Below are the code and all the weights of a small trained network. Each question names an input and a class and asks about switching units off, where a switched-off unit gives its printed mean instead of its output.

import numpy as np


def w(rows, s, z=0):
    codes = np.array(rows[::2]) - 128.0
    scale = np.full(codes.shape[1], s)
    scale[-1] = z or s
    return codes * scale


def f(y):
    return y / 2 * (1 + np.tanh(0.7978845608 * (y + 0.044715 * y**3)))


def log_softmax(a):
    a = a - a.max(-1, keepdims=True)
    return a - np.log(np.exp(a).sum(-1, keepdims=True))


def net(x, mask):
    res = np.array(x, float).reshape(1, 5) / 4 @ E
    y = f(res @ A[0][:, :-1].T + A[0][:, -1])
    res = res + np.where(mask, y, B[0][:, -1]) @ B[0][:, :-1]
    return log_softmax(res[-1] @ U[:, :-1].T + U[:, -1])


A, B = {}, {}
E = w([
[199,164,75,207,104,95,221,89,123,83],'x0',
[117,171,163,105,182,241,157,91,101,76],'x1',
[192,126,53,41,103,153,124,77,180,101],'x2',
[44,73,121,154,152,99,173,177,253,130],'x3',
[114,190,52,114,139,138,96,129,120,181],'x4',
],0.012)
A[0] = w([
[93,157,146,175,244,144,169,147,79,138,254],'n1',
[141,217,47,82,132,152,71,104,122,185,137],'n2',
[116,142,179,122,154,216,163,126,82,79,79],'n3',
[146,194,152,206,70,90,53,126,62,180,167],'n4',
[145,168,175,107,211,208,104,125,178,95,117],'n5',
[151,173,91,102,145,142,137,111,139,108,79],'n6',
],0.011,0.0053)
B[0] = w([
[97,91,153,122,86,191,110,162,142,110,233],'n1',
[94,96,166,119,136,88,112,126,103,142,248],'n2',
[178,65,94,96,192,167,152,124,173,169,220],'n3',
[107,138,124,65,139,110,177,173,8,118,237],'n4',
[170,83,79,87,178,127,113,80,77,163,214],'n5',
[132,105,155,163,74,170,143,62,156,147,177],'n6',
],0.015,0.013)
U = w([
[185,202,69,113,88,162,153,105,60,65,13],'0',
[45,93,167,111,92,159,97,143,148,153,254],'1',
[161,107,74,88,142,93,122,139,93,168,173],'2',
[151,162,128,253,96,69,131,103,187,90,82],'3',
[183,127,21,100,124,144,126,125,205,150,121],'4',
],0.012,0.007)

Each question gives the input, the list of numbers given to net, and the class t.
The units are the neurons (one row each of A and B). Each row of codes is followed by its name. A weight is (code - 128) times the scale printed after its matrix; where a second scale follows, it is the last column's (A, B and U).
mask holds one flag per neuron, in row order. A switched-off neuron (its flag False) gives its mean, the last column of its row in B, instead of its output. The means were averaged over made-up inputs and are rounded, as every weight is.
A unit's drop is (log p(t) with every unit on - log p(t) with that unit switched off) / (log p(t) with every unit on - log p(t) with every unit switched off).
The circuit of an input: a set's keep is (log p(t) with only the set's units on - log p(t) with every unit switched off) / (log p(t) with every unit on - log p(t) with every unit switched off). Starting from all 6 units, units are removed one at a time, each time the one whose removal leaves the highest keep (on an exact tie, the one counted first), for as long as the keep stays at least 0.8.
circuit, biggest first: the units of the circuit, biggest drop first
top k neurons: the k neurons with the biggest drops, biggest first
drop when u is switched off: that unit's drop, to one decimal
input [2,5,5,-6,-2], class 4: top 3 neurons	[n4; n3; n6]
input [5,-1,8,-1,-3], class 3: circuit, biggest first	[n4; n3; n5]
input [8,-6,2,8,8], class 3: top neuron	[n3]
input [1,-7,6,1,0], class 4: top 3 neurons	[n4; n1; n5]
input [-1,1,4,-6,-7], class 4: circuit, biggest first	[n4; n2]
input [0,-8,5,0,-6], class 4: top 4 neurons	[n4; n2; n1; n6]
input [1,6,-3,-4,-4], class 4: circuit, biggest first	[n3; n2]
input [5,1,-6,-5,7], class 0: top 4 neurons	[n4; n5; n3; n1]
input [2,2,0,1,1], class 4: top 3 neurons	[n2; n4; n6]
input [-6,-7,-3,-1,-1], class 2: top 2 neurons	[n1; n4]
input [5,8,-2,7,7], class 4: top 4 neurons	[n5; n2; n3; n4]
input [-3,-3,8,-4,7], class 1: circuit, biggest first	[n2; n5]
input [3,1,-6,-7,0], class 0: top 4 neurons	[n4; n2; n5; n1]
input [6,-5,1,2,-4], class 3: top 3 neurons	[n4; n3; n5]
input [5,7,-1,0,8], class 1: circuit, biggest first	[n1]
input [-8,7,-2,4,-1], class 2: top 2 neurons	[n5; n3]
input [1,-3,2,5,-3], class 3: drop when n3 is switched off	0.3
input [-7,8,2,-5,4], class 2: drop when n5 is switched off	3.7
input [-6,0,5,-1,-8], class 2: drop when n3 is switched off	0.1
input [4,8,7,-2,7], class 2: circuit, biggest first	[n2]
